Each row was made from one small tree. Brackets hold a mark, then the marks that hang from it, in the order of their numbers. Every link used is in the known rows. Write each row's tree.
Each row is shifted at random along 6 fixed directions that mean nothing.
Known rows:
{J752 {J147 {J315 J93 {J756 J366}} {J875 J687 J871}}}: [ -42  -27  -69   23  192  -83    1  158   83    5   12 -144  179   70
    7   18   57  -73  -65   12  -61   65   91  -12 -153   56   79   24
   95 -100   71  -47   69 -137 -109  131 -135  -50  -10  135   -6  -11
  -22  -66   61  -72  -43   64  100   59]
{J315 {J93 J366} {J279 J687 J871} {J752 {J147 J875}}}: [-152 -104 -154  -89  -58  121  216   48  -70  111  -62  -67    6  -85
  444   29  -59  -48 -231  -79 -226  -32 -120  -48 -101   33 -171  143
   41   59  -91   -8  -18  -35   51  263   79 -178   48  -32 -176  -85
 -227   -6  137   57 -217   24  178  -69]
{J279 J147 {J687 J752} J871 J875}: [ -42  268  163   52 -276  233  210 -111 -165 -302  -55  -12 -297 -112
   48   14  217  177  -62   28 -161 -395   74  185 -231   95  -31  -60
 -108  138  173   17  203   16   14  -28  131   62  214 -235   79   12
  188  -29 -245  -11   -2  -37  -64 -214]
{J315 {J93 J319 J366} J756}: [  76  111   71  -60  100   38  -39  -76   21 -139   77  170   44  138
 -260   -5   48  143   32   83  -44 -108 -129  -31 -163  -77   54   29
   44  -74  -28 -304  168  -71   48  -58 -233   36   48 -180   10  -53
   81  -27 -165   90  -33   29  -87   -2]
{J875 J687 {J871 J752}}: [  24   -1   34  133  -21   24   49   64    4 -124  -31  -85  -66  -32
   83   -5  108  -17 -128   25  131 -209   93   91 -119   71 -123   27
  -75   33  292   32  -58 -119  251   99   89  -42  223  -51  -35   41
    8  -88 -119   59 -183   50  102  -40]
{J93 J319 {J366 {J315 {J752 J147} J756}}}: [-113  -12 -131 -107  203  -12  -21   38   86   14   70   80  126   34
  244  -68  -69  -82 -159   14  -36   36 -138  -40 -187   54  -82  248
   69 -178  -93 -185   22  -73  160  170 -105 -128  -25   50  -31  -29
  -77  -21  101   53 -166   48  121  118]
{J147 {J315 {J93 J319 J366} J752} {J875 J871}}: [ -73   70   73  -87  -53  142  256   83 -342  -35 -263 -228  173   19
 -219   77  209 -216  -58  -31 -232 -161  -39 -159 -108 -143   89 -448
   50  236   65   60 -105 -236 -122  281   46  -36   56 -208 -107    2
  -98  -93 -138   62   26  114   28 -113]
{J756 {J366 {J315 {J93 J319} J147 J279}} J752}: [  39  -57  -79 -134 -109  166   91 -111 -218  198   51  161  -47  -47
   58 -105 -176  -43   36  -25 -171   97 -126    2  124 -140  109  105
  -28   -9 -196  -58   22  142   -4 -128   33   14 -107   20  -37  -14
 -152  111  143   43   60  -77  -10  -76]
{J871 {J752 {J147 J315}}}: [  13  -64   61    8  125 -149 -168  -15  215  -57   13 -130   42  -24
  -65   -2   77  -59  -18  -54  130  -83   98 -119 -188   87 -101    4
  -82 -133   -4    1 -115 -100 -106   26   44  -15   62   27  157   36
  -16  -42 -215   34 -116   75   26   56]
{J93 J319 {J366 {J315 {J279 J871} J752}}}: [ -65   63  -75  -47  163  -14  -37  -37   81  -60  136  225   39   14
  242  -48  -71   95 -137   84  -35  -38 -158   60  -49   70  -50  298
   79 -158 -135 -213   94   29  246  120  -43  -66   40  -13  -32  -45
   65   -2   63   27 -125    6   86   93]
{J875 J279 {J315 {J93 {J319 {J830 J366}}} J147 J752}}: [ 102  -59   52  -39 -102   69    7 -107 -145  175  -20   78   60   -6
 -164   58  -44    6   26    8  -91   11 -128 -146  165 -145   48 -149
   -2  160 -156  -70  -33   86   -3  -31  -10  -54  -78   28  -42   23
  -84  -18   10   62   84  -37 -114  -47]
{J875 J279 J687 J841}: [  16   32   35   92 -115   -2   92  125  -61  -29 -105 -179 -123   45
 -198  129   59  -20   57  -44  217  -28  105   88   15  -12  -64 -220
   29  227  282  177  -79 -124   76  -33   -5   68  103    7 -125   10
  -14    8  -15  -49  127   17  -45  -42]
{J93 {J315 J147 J752} J319 J366}: [  69   85  100 -154   19   43   19 -108 -158   62  -86   83   53   62
 -416  -14  -11  -25  155   95 -126   21  -99 -126   83 -146   77 -202
   33   35 -112 -151  -37   36  100  -74   12   82  -54 -150   23   -9
   35   13  -90   36  147  -23 -162   29]
{J147 {J315 {J279 J687} J756}}: [  10  -77  -15  -32  -25    1   31   14   29   74   22  -10  -68  -10
   22   62  -50   80   65  -62   12   97  -13    7   33  -50   20   -9
   19   -8   -9   38    2   85 -217 -115   28   54  -55  -41   -8  -30
  -40   38   26   15   33  -41  -39  -21]
{J830 {J366 {J315 J147 J279} J319}}: [  33   21  -43  -17   98   16  -92  -71  -25  -11   99  170  -35   50
  -29  -65  -96  -30   47   45  -58   59 -109  -12   29    2   20  194
   26 -149 -169 -119  -13  -18  -74 -116 -163  -42  -58  208    6  -33
    1   95   -4  -37   25   25  -36   12]
{J315 {J93 J366} {J147 J875} J756}: [  54 -167   14  -64    3   30    5 -116  127   93  -19  -57   95 -135
   48 -139   72   44  -82  -39 -130  -99   48 -159 -228  -73  -86    5
  -91  -51 -155 -102   14   56 -142  154  -34  -30    9 -148    8   30
 -180 -112 -151  206 -265   15   18  -64]
{J279 {J147 {J315 {J93 J319}} J875} {J687 J752} J871}: [-170 -112  -94  -94 -106   89  192  136    0  151 -105 -146   89 -181
  369   26   25  -92 -221  -65 -235   20   -6  -64 -172   28  -77  -59
   -6  100   -2  218 -111   30  -60  297  317  -92  -11  -87  -25   -4
 -209  -58  141   74 -142  -11  160  -22]
{J871 {J752 {J147 {J875 J315 {J841 {J747 J93 J830}}}}}}: [  80 -133   18   34  -93  -10  -45  -30   13  124  -21  -58  -99  -36
   67   45  -30  -71  -67  -37   69   25  124  -21   42   55  -84   64
 -131   82    9   49 -150   34    9 -113   30  -29   58   33   64  -12
 -100  -51  -53   67  -45   10   18   -5]
{J279 {J147 {J315 J752 J756}} J871}: [   9   49   46   44 -125   47   40  -46  -75  -14   10   50  -60 -147
   12  -85    0  172  125   25  -35   38    5  119   25  -58  222  -99
  -51  -10  -37  101   55  230 -168 -135   33  141  -52 -185   69   27
  152   -4   21   18  103 -141  -85  -48]
{J875 {J279 J147} J687 J841}: [  47  126   43  174  -21   36  -13  -51  166 -183  196  117 -220  -14
   82  -11   83  227 -147   51  162 -236  134  263 -297  142  -26  291
  -70  -43  197 -183  221   -9  137  -61 -171   -4  179  -73   -4   29
  142  -74  -93    2 -102  -33   -1  -57]
{J366 {J315 J93 {J279 J687}}}: [  53  107   41  -31  -10   40  -10  -28 -162  -84   41  107 -133  216
 -220  123  -65   72  193   41  -19   53 -100   75  181  -61   91  -28
   85   25    7  -93  104   -5  -55 -258 -156   25  -19   -3  -17  -84
  137  133    9 -112  232  -11 -106  -49]
{J871 {J752 {J147 {J315 J756}}}}: [ -12   20  -27   12  138 -108  -98   84   63  -44   33  -60   29  121
 -125   18  -46  -36   88  -28  118  125  -21   -9  -37   34   69   17
   42 -139   86  -24  -41  -95  -93 -127  -99   15  -31  120   36  -42
   52   34   14  -67   40   25   -2   92]
{J756 {J752 {J147 J875}}}: [ -29   82   86   -6   -4 -117  -26   73   51 -116 -167 -251   51   14
 -341   31  124 -149  164  -55  124  -13  180  -88   -9    7   -9 -305
  -21    2  121  188  -96 -173 -124    2   44  121   -6  -26   81   80
   52   41 -148 -116  153   55  -74   14]
{J319 {J830 {J366 {J315 J147 J279 J752}}}}: [  17 -188  -22   -8   48  -76 -137  -89  166  136   40   28  112 -154
  172  -40  -51  -46  -80  -40   31   17  -32 -150  124   15 -125   67
  -55  -65 -187   27 -130  103  -16  134  163  -72  -78   93   39   72
 -102  -12  -22   77 -129   -1   27   29]
{J871 {J752 {J147 {J315 J93} {J875 {J279 J687}}}}}: [  25  -31   24   88  -51  -40  -51  -12   77   -3   57  -16  -22  -56
  170  -31    7   77  -40   21   -4  -24  103  106  -99   25   90  135
  -60  -26   43  -32   68   89 -114  -36  -53   -4   41  -95   78   36
   83  -65   14  -61  -31  -60   31  -29]
{J147 {J315 {J279 J687 J875} {J756 J752}}}: [ -28   18   99 -105  -36  -45   55   23   10  -48 -119 -234    9   14
 -229  169  141   47  140 -149  -34  -60   76 -147   32   -8  -59 -373
   67  125   40  184    5  -57 -308   44  149   83  -20   -3    2  -12
  -26   37 -111  -61   69   38  -85  -45]
{J841 {J747 {J93 {J319 J830} {J366 {J315 J752}}}}}: [ -64  -36  -90   26  -41   82   24   19  -12   14   87  236   86  -90
  448  -80  -92  -67 -186   86   13   21  -67  165   63   -2   34  244
  -99  -44  -57  -46  -24  140  305   95   74  -68  -10 -257    4   25
   38  -48  181  100  -98  -69  146   21]
{J756 {J366 J315} {J752 J147}}: [ -25  -52  -44  -40   17  -47  -89  -59   47   49   51  -28  -24 -113
  124 -145  -69  -81   17  -21   52   28   90   42  -42   42   -5  162
  -79 -132  -86   37   -9   67    4  -62   58   66  -30  118  143   72
  -35   67  -12  -26   22  -35   34   10]
{J871 {J752 {J147 {J315 J279} {J875 {J841 J747}}}}}: [  -8 -131 -104   -8  245 -121 -125  -10  342   95  174   20  -39   43
  143   40  -87  -13 -231  -80   82   49   27 -113 -212  175 -241  393
  -34 -255  -38 -183  -52 -112   36  -23   -1 -145   70  287  -25 -139
 -197  -14  -29   72 -286   83  109  117]
{J279 J147 {J687 J752} J871}: [  84  121  119   42  -97    8  -68  -96   59  -97   67  117 -226  -15
 -240    7  -16  260  143  115   14  -35   25  116   51   43    6   44
  -28  -48  103  -34  108  142   82 -309   47  141   90   -1  137    5
  207   62 -124  -63  146 -106 -182  -27]
{J830 {J366 {J315 {J93 J319} {J279 {J147 J875}} J756}}}: [ -36  139   70  -69  122   28    5  -41  -16 -197   16    3  111   92
 -135   30  167   34  -25  -34 -175 -188  -70 -127 -198   35   55 -114
   86  -14 -109 -126  136 -171 -260  183 -158  -61   -8   -6  -13  -41
   52  -16 -178  -15  -52  116  -14  -39]
{J747 J93 {J830 J366}}: [  17  100  137   10 -166  118   91  -26 -256 -252 -144 -120  -78   43
 -164   88  218 -120   14  -55  -30 -294   46   -2  -38   18   11 -240
 -100  228   34   61 -115 -232 -245   62  -51   31  104 -206   77   68
   54  -10 -376   59   65  143  -17 -183]
{J747 J93 {J830 {J366 {J315 J147 J752 J756} J319}}}: [  26 -109  -65   29 -193  108   17   10 -250  113  -41  109   50  -96
  260 -105 -110  -89   87   28  -87  158  -67  112  297 -103  217    4
  -48  124 -140  154 -132  190 -159  -25  -89   -7 -157 -100   25  108
   25    9  210   -7   92  -83   26  -55]
{J93 {J315 {J279 J875} {J752 J147}}}: [-314  138 -134   29   23  -30  213  265  -96 -141 -164 -198  132   47
  383   62   54 -227  -50 -100   72   42   -3  104   25   94   17 -165
  114  103   98  266  -32 -155   94  383  160  -89  -84 -130 -156  -10
   70   10  302 -155   10   47  229   77]
{J747 {J830 {J366 {J315 J752} J319}}}: [  53   -2   55  114  -74   41 -113 -139  -15  -93   79  197  -45 -148
  233 -121   22   34  -23  102   44 -124   31  149   59   16   65  218
 -125  -33 -100  -52    8  134    3  -22 -103   -1   21 -131  164  146
  163  -43  -95   28  -34  -58   -9  -54]
{J279 J147 {J875 J687}}: [ -27  -77  -20   25   54 -122  -90   17  370  -36   62  -73  -40 -122
  207  -18   69   90 -126    0   78  -88  186    9 -257  198 -291  203
  -89 -111    4   59  -19   14  104  123  112  -27   95   42   74   24
  -57  -40  -77   44 -207   13   87   50]
{J687 J752 {J875 {J315 J93 {J279 J147}} J841 J871}}: [  68   42   73  171   13  -44  -51  -46   86   26   71   67  -74   85
 -105  -14   21  167  -42   77   82  -48   25   47   65   29  -15   26
   45  107  141  -63  161   68  286  -33   96  -14   78  170  -19   -5
   97  -94   39  -39  -10  -29  -34   42]
{J315 {J93 {J366 J319}} {J756 {J752 J147}}}: [ -40   72  -55  -51   61  -20  -26  101  -75  -38  -20   21  140  129
 -168  -28  -70  -52  164   31   10  157 -103    4   49  -86  152  -93
  120  -55   30   -8   49  -72   27  -59 -215   25 -101    7  -39   -9
   54   70  163  -95  132  -17  -34   58]
{J147 {J315 J752 J756}}: [ -57  -50   30   70   83  -52  -41  -20  201 -110   51  -52   97 -120
  195  -74  141   48  -95  -66  110 -165   69    5 -217   22   -2   25
  -88  -96   14  -16   50    5 -144  199   49  -15   23 -196   77   85
   35 -125 -111  103 -246    4   82   -6]
{J747 {J93 {J366 {J315 J752}}}}: [ 128   60  153    7 -148   57  -52 -161 -222  -74  -32   74 -103   18
 -236  -76   23   70  188  102  -42  -92   -5   90  122 -123  165 -100
  -83  115  -63  -65   12  121  -74 -212  -95  148   39 -218  113   50
  176   11 -190   -8  196  -52 -139 -122]
{J315 {J93 J319} {J279 {J875 J841 J871}} {J756 J752}}: [ 150   63  131   30   44  -46  -82 -139  224  -76  123  172   12   16
 -158   43   94  340  -23   23   18 -188   -2  -64  -49  -12  -25   -8
   36   17  -16 -180  272   86  107   27  -17   71   89 -143  -17  -38
   88  -99 -105   65 -153  -18  -98   19]
{J687 {J875 J841 J871}}: [  24 -149  -68  170  108 -237 -152   99  375  108   44  -29   26  -81
  153  -94  -60   79  -85   64  282  139  151   67   33   91 -196  169
  -17  -50  152  131  -80   96  363   67  216   94   67  151    3   17
  -13  -77   93   34 -128  -31   85  178]

Write each row's tree:
[-102  129   65   89  154  -94    8  166   84 -320  -45 -139  117  125
   -5  182  270  -93 -133  -45  222 -253  164   32  -58  201  -93 -231
   28   93  215   96  -23 -285  182  332   67  -68  153 -152   12   18
  145 -124 -145   45 -131  185  151   75] -> {J875 {J841 {J747 {J93 J315} J830}} J871}
[ -96   83   17   -5   32   41   13  -16    0 -155   48   55  132  -73
  176  -67  107   26  -35  -20  -31 -171  -18   55  -95   20  111  -33
   13  -24  -98   -1  125    1  -43  245  -24  -51  -16 -195   48   91
  108  -33   21  -30  -70    1   91  -31] -> {J756 {J366 {J315 {J93 J319} {J279 J147} J752}}}
[-109  237   31  140 -123   80   99  114 -312 -244  -76   -6   91    5
   36  -42   68  -87  127   38   88  -14  -20  267  204  -74  383 -254
   45  130  242  165   98    2  -16   36   -8  140  -91 -193  -19   98
  336   25  119 -165  261  -80  -12  -68] -> {J319 {J830 {J366 {J315 {J756 J752}}}}}
[  95  -77   73  -64 -102   75  -20 -166   15   77  -18   35   -2 -179
   16 -118   46  -14   49  -50 -115  -63   74 -111   -9  -97   33  -65
  -98  -70 -183   42   12  146 -283  -11   -9   -8  -86 -107   83  112
  -84  -24  -51   46  -52  -26  -76  -76] -> {J366 {J315 {J147 J875} J279 {J756 J752}} J319}
[  17   24   78  -32    7  -93  -22  -10   51    8  -93 -113  117  -38
 -217  -67   75   -2  181  -14   19   58  139  -59   83  -71  126 -281
   -5   -8   14  112   22   90 -131   34  115  146 -120 -139   62   72
   84  -28   -4  -36   77  -49  -82   48] -> {J93 {J315 {J147 J875} {J756 J752}}}
[ 156   72  114  138   21   35  -15 -113   29  -44   94   77 -143   72
 -128   48   85  127  -88   96  -19 -185  116   73 -157   27   46  152
  -33   18   77 -280  224  -12   58 -118 -202  -20  144  -21   24  -28
   97 -118 -157  -16  -30   10  -69  -66] -> {J752 {J147 {J875 {J315 J93 J279} J687 J841 J871}}}
[-152  -53 -166  120 -195   37  135  113   11   33   21   61  -15 -218
  734 -119 -111  136 -118  -21   -1   82  -27  252   44   64   49  162
  -31   71  -37  284   17  263  163  193  209  -18  -14 -206 -120  -24
   35  -15  375    7 -146 -146  231   -4] -> {J315 J93 {J279 J147 {J871 J752} J875}}
[  -5  -16  -40  -73 -106  158   84  -67  -56   30   33   67  -32 -132
  159  -44  -25  -80 -104  -95  -62  -72  -56  -31  -81  -31    6   97
  -59  -86  -71  -38   43  -13 -135  -14  -17  -53  -58  -43   16   66
 -149   38    5   46  -46    9   13  -88] -> {J315 J279 {J756 {J366 {J319 J830}} {J752 J147}}}
[  38   66  -40   39  151  -46  -71   10   22   42   85   96  -48  316
 -297   13 -117   -3   65   86   21  162 -114  -15  125   -2  -40  149
   92  -73   95 -216   92  -97  250 -210  -51  -68  -31  392  -43  -97
   20   56  104  -94   86   21  -48  100] -> {J687 J752 {J875 {J315 J93 J147}}}
[ 130  -95  -64  168  123    4 -107 -138  164  145  288  341  -87   17
  156  -89 -169  239 -123  120  116   51  -34  133   58    2   -3  438
  -74 -141  -18 -314  189  241  446 -190  -82  -68   72  113  -57  -95
   30  -91  154  147 -242 -136    9   64] -> {J875 {J315 J93 J147 J752} {J841 J747} J871}
[ -44   42  100  146  -44 -107 -124    7   98 -144  -53  -72  141 -199
  166 -103  147   14   70   69   45 -108  180   98    3   34  113 -103
  -17   45   -2  189   39  100 -134  198  -46   50   -3 -106  149  198
  248  -85   -6 -186   47  -62  -12   -9] -> {J830 {J366 {J315 {J752 {J147 {J875 {J279 J687}}}}} J319}}
[ -52    7  -44  -70  -71   35  113   57 -159   48 -117 -179   11    8
  -61  -23    4 -128  102 -112  -29   97   47  -36   85  -56   60 -223
   37   44   31  178  -46  -33 -198   13   -4   10 -106   94  -88   30
  -82   60  107  -53  111   12  -12  -27] -> {J366 {J315 {J147 {J875 J279}} {J756 J752}}}
[-125   91  -18   88  -63   29  159  164 -211  -92 -163 -174   90   70
   -3   34   84 -141   69  -20   48   23   24   96   71  -81  155 -257
   43  175  176  162  -12 -116  -26  131  -15   12  -35 -125 -107   19
   82  -23  123 -102  106   -3   64  -42] -> {J147 {J875 {J315 J93 J752}}}
[ -47  208   79  113 -123  143  105  -59 -191 -269    6   76  -43  -49
  201  -17  141   40  -62   18  -46 -237  -22  190  -22   12  177  -32
  -25   91   59  -34  194   14  -95   84  -34   34   17 -215    1   39
  241  -38  -89  -43   48  -13    4 -140] -> {J319 {J830 {J366 {J315 {J279 J875} J756}}}}
[  80 -154  -98   61   53 -146 -100   53  200  237   20  -15  -81  -41
  -11  -48 -184  -12  -15   57  139  278   99    4   30   22 -100  226
  -25 -106   31   26 -129   77  143 -200    1   91   -1  202   -9  -49
 -116   18   82   12   31  -41  -23  123] -> {J752 {J147 {J875 J841 J871}}}
[  46   56  -19 -151  -40  134   42   -8 -267   41  -43   87 -123  166
 -236  176 -109 -222   57  -16  -73  110 -195 -105  170  -75  -37  -45
   54  -24  -65  -47 -146 -158  -99 -260 -109  -95  -89  146  -46  -74
 -128  182   -9  -28  271  101  -95  -37] -> {J366 {J315 J279} {J319 J830}}
